[[128 136 122 133 139 127 132]
 [119 123 143 124 117 128 122]
 [133 135 129 128 137 124 116]
 [132 125 113 123 146 127 121]
 [114 122 132 128 109 127 127]
 [131 120 114 123 123 130 129]
 [113 120 126 126 113 127 129]
 [122 125 136 132 102 129 126]
 [121 130 119 128 128 127 130]]
=>
[[119 123 143 124 117 128 122]
 [122 125 136 132 102 129 126]
 [114 122 132 128 109 127 127]
 [133 135 129 128 137 124 116]
 [113 120 126 126 113 127 129]
 [128 136 122 133 139 127 132]
 [121 130 119 128 128 127 130]
 [131 120 114 123 123 130 129]
 [132 125 113 123 146 127 121]]

[[126 136 122 140 124 123 120 129 124 116 135 131 134 124 121 130]
 [123 127 136 118 127 121 128 129 128 132 122 121 127 136 127 124]
 [123 128 137 128 133 125 129 121 113 145 129 123 136 138 131 131]
 [133 134 146 114 125 134 124 130 124 126 131 110 132 126 121 114]
 [121 131 132 123 123 133 122 142 122 114 136 141 120 131 131 116]
 [127 119 119 127 121 128 139 131 150 125 116 131 124 120 137 128]]
=>
[[133 134 146 114 125 134 124 130 124 126 131 110 132 126 121 114]
 [123 128 137 128 133 125 129 121 113 145 129 123 136 138 131 131]
 [123 127 136 118 127 121 128 129 128 132 122 121 127 136 127 124]
 [121 131 132 123 123 133 122 142 122 114 136 141 120 131 131 116]
 [126 136 122 140 124 123 120 129 124 116 135 131 134 124 121 130]
 [127 119 119 127 121 128 139 131 150 125 116 131 124 120 137 128]]

[[121 116 103 129 134 128]
 [121 115 102 130 134 128]
 [113 114 111 134 129 128]
 [123 116 107 125 137 127]
 [115 115 116 130 134 129]
 [130 114 106 135 131 132]]
=>
[[115 115 116 130 134 129]
 [113 114 111 134 129 128]
 [123 116 107 125 137 127]
 [130 114 106 135 131 132]
 [121 116 103 129 134 128]
 [121 115 102 130 134 128]]

[[143 136 144 136]
 [ 99 147 134 104]
 [124 129 143 144]
 [120 135 119 137]
 [118 140 138 127]
 [ 99 138 132 101]
 [147 121 120 133]]
=>
[[143 136 144 136]
 [124 129 143 144]
 [118 140 138 127]
 [ 99 147 134 104]
 [ 99 138 132 101]
 [147 121 120 133]
 [120 135 119 137]]

[[127 143 118 113 125 100]
 [123 113 135 134 100 156]]
=>
[[123 113 135 134 100 156]
 [127 143 118 113 125 100]]

[[139 144 148 117 139]
 [112 132 147 108 130]
 [134 142 149 114 139]]
=>
[[134 142 149 114 139]
 [139 144 148 117 139]
 [112 132 147 108 130]]

[[131 117 125 117 102 137 120 128 122 119 135]
 [136 123 130 131 127 122 133 124 119 132 127]]
=>
[[136 123 130 131 127 122 133 124 119 132 127]
 [131 117 125 117 102 137 120 128 122 119 135]]

[[136 113 134 137 113 132 128 125]
 [122 149 118 127 149 133 126 133]
 [133 123 128 135 123 134 128 129]
 [126 143 120 130 143 135 127 133]
 [116 140 132 120 140 117 119 115]
 [133 120 130 135 120 133 128 127]
 [121 126 138 124 126 116 119 112]
 [117 151 122 122 151 126 122 126]
 [132 124 129 134 124 132 128 127]]
=>
[[121 126 138 124 126 116 119 112]
 [136 113 134 137 113 132 128 125]
 [116 140 132 120 140 117 119 115]
 [133 120 130 135 120 133 128 127]
 [132 124 129 134 124 132 128 127]
 [133 123 128 135 123 134 128 129]
 [117 151 122 122 151 126 122 126]
 [126 143 120 130 143 135 127 133]
 [122 149 118 127 149 133 126 133]]
---
[[126 120 132 130 126 116 131]
 [112 105 118 139 126 117 126]
 [117 118 129 136 126 113 128]
 [127 142 127 143 125 120 145]
 [120 116 133 135 120 124 134]]
=>
[[112 105 118 139 126 117 126]
 [117 118 129 136 126 113 128]
 [120 116 133 135 120 124 134]
 [126 120 132 130 126 116 131]
 [127 142 127 143 125 120 145]]

[[138 134 131 140 124 135 118 124 139]
 [150 111 140 140 132 123 121 134 149]
 [125 122 126 122 132 126 129 136 126]
 [130 136 129 125 121 134 128 127 120]]
=>
[[125 122 126 122 132 126 129 136 126]
 [130 136 129 125 121 134 128 127 120]
 [138 134 131 140 124 135 118 124 139]
 [150 111 140 140 132 123 121 134 149]]

[[ 99 135 140 139 103]
 [147 122 116 131 150]
 [148 118 116 144 134]
 [130 126 128 127 129]
 [111 133 141 127 103]
 [137 118 126 142 118]]
=>
[[ 99 135 140 139 103]
 [111 133 141 127 103]
 [130 126 128 127 129]
 [137 118 126 142 118]
 [147 122 116 131 150]
 [148 118 116 144 134]]

[[124 123 119 134 124 118 140 123 125 127 132 128 120 150 133 147]
 [121 112 120 123 111 122 131 127 106 123 126 119 120 117 105 125]
 [134 134 136 125 137 141 120 131 137 130 127 114 142 113 127 121]]
=>
[[121 112 120 123 111 122 131 127 106 123 126 119 120 117 105 125]
 [124 123 119 134 124 118 140 123 125 127 132 128 120 150 133 147]
 [134 134 136 125 137 141 120 131 137 130 127 114 142 113 127 121]]

[[108 130 121 142 136 120 121]
 [124 131 125 131 129 131 125]
 [131 130 126 125 127 135 128]
 [127 127 130 129 128 124 128]
 [129 127 129 127 128 127 129]
 [145 127 135 117 120 132 134]
 [112 132 120 138 135 128 121]
 [114 130 122 138 134 126 122]
 [109 131 120 142 136 123 120]
 [130 128 127 126 128 132 128]
 [ 99 130 118 149 140 117 117]]
=>
[[ 99 130 118 149 140 117 117]
 [108 130 121 142 136 120 121]
 [109 131 120 142 136 123 120]
 [112 132 120 138 135 128 121]
 [114 130 122 138 134 126 122]
 [124 131 125 131 129 131 125]
 [127 127 130 129 128 124 128]
 [129 127 129 127 128 127 129]
 [130 128 127 126 128 132 128]
 [131 130 126 125 127 135 128]
 [145 127 135 117 120 132 134]]

[[119 121 122 129 125]
 [135 125 124 120 135]
 [114 117 123 132 118]
 [131 132 124 125 138]
 [115 132 157 116 147]
 [127 113 132 121 137]
 [133 110 118 130 136]
 [121 135 121 126 119]
 [116 116 122 120 119]]
=>
[[114 117 123 132 118]
 [115 132 157 116 147]
 [116 116 122 120 119]
 [119 121 122 129 125]
 [121 135 121 126 119]
 [127 113 132 121 137]
 [131 132 124 125 138]
 [133 110 118 130 136]
 [135 125 124 120 135]]

[[137 122 118 126]
 [140 129 100 113]
 [117 126 145 117]]
=>
[[117 126 145 117]
 [137 122 118 126]
 [140 129 100 113]]
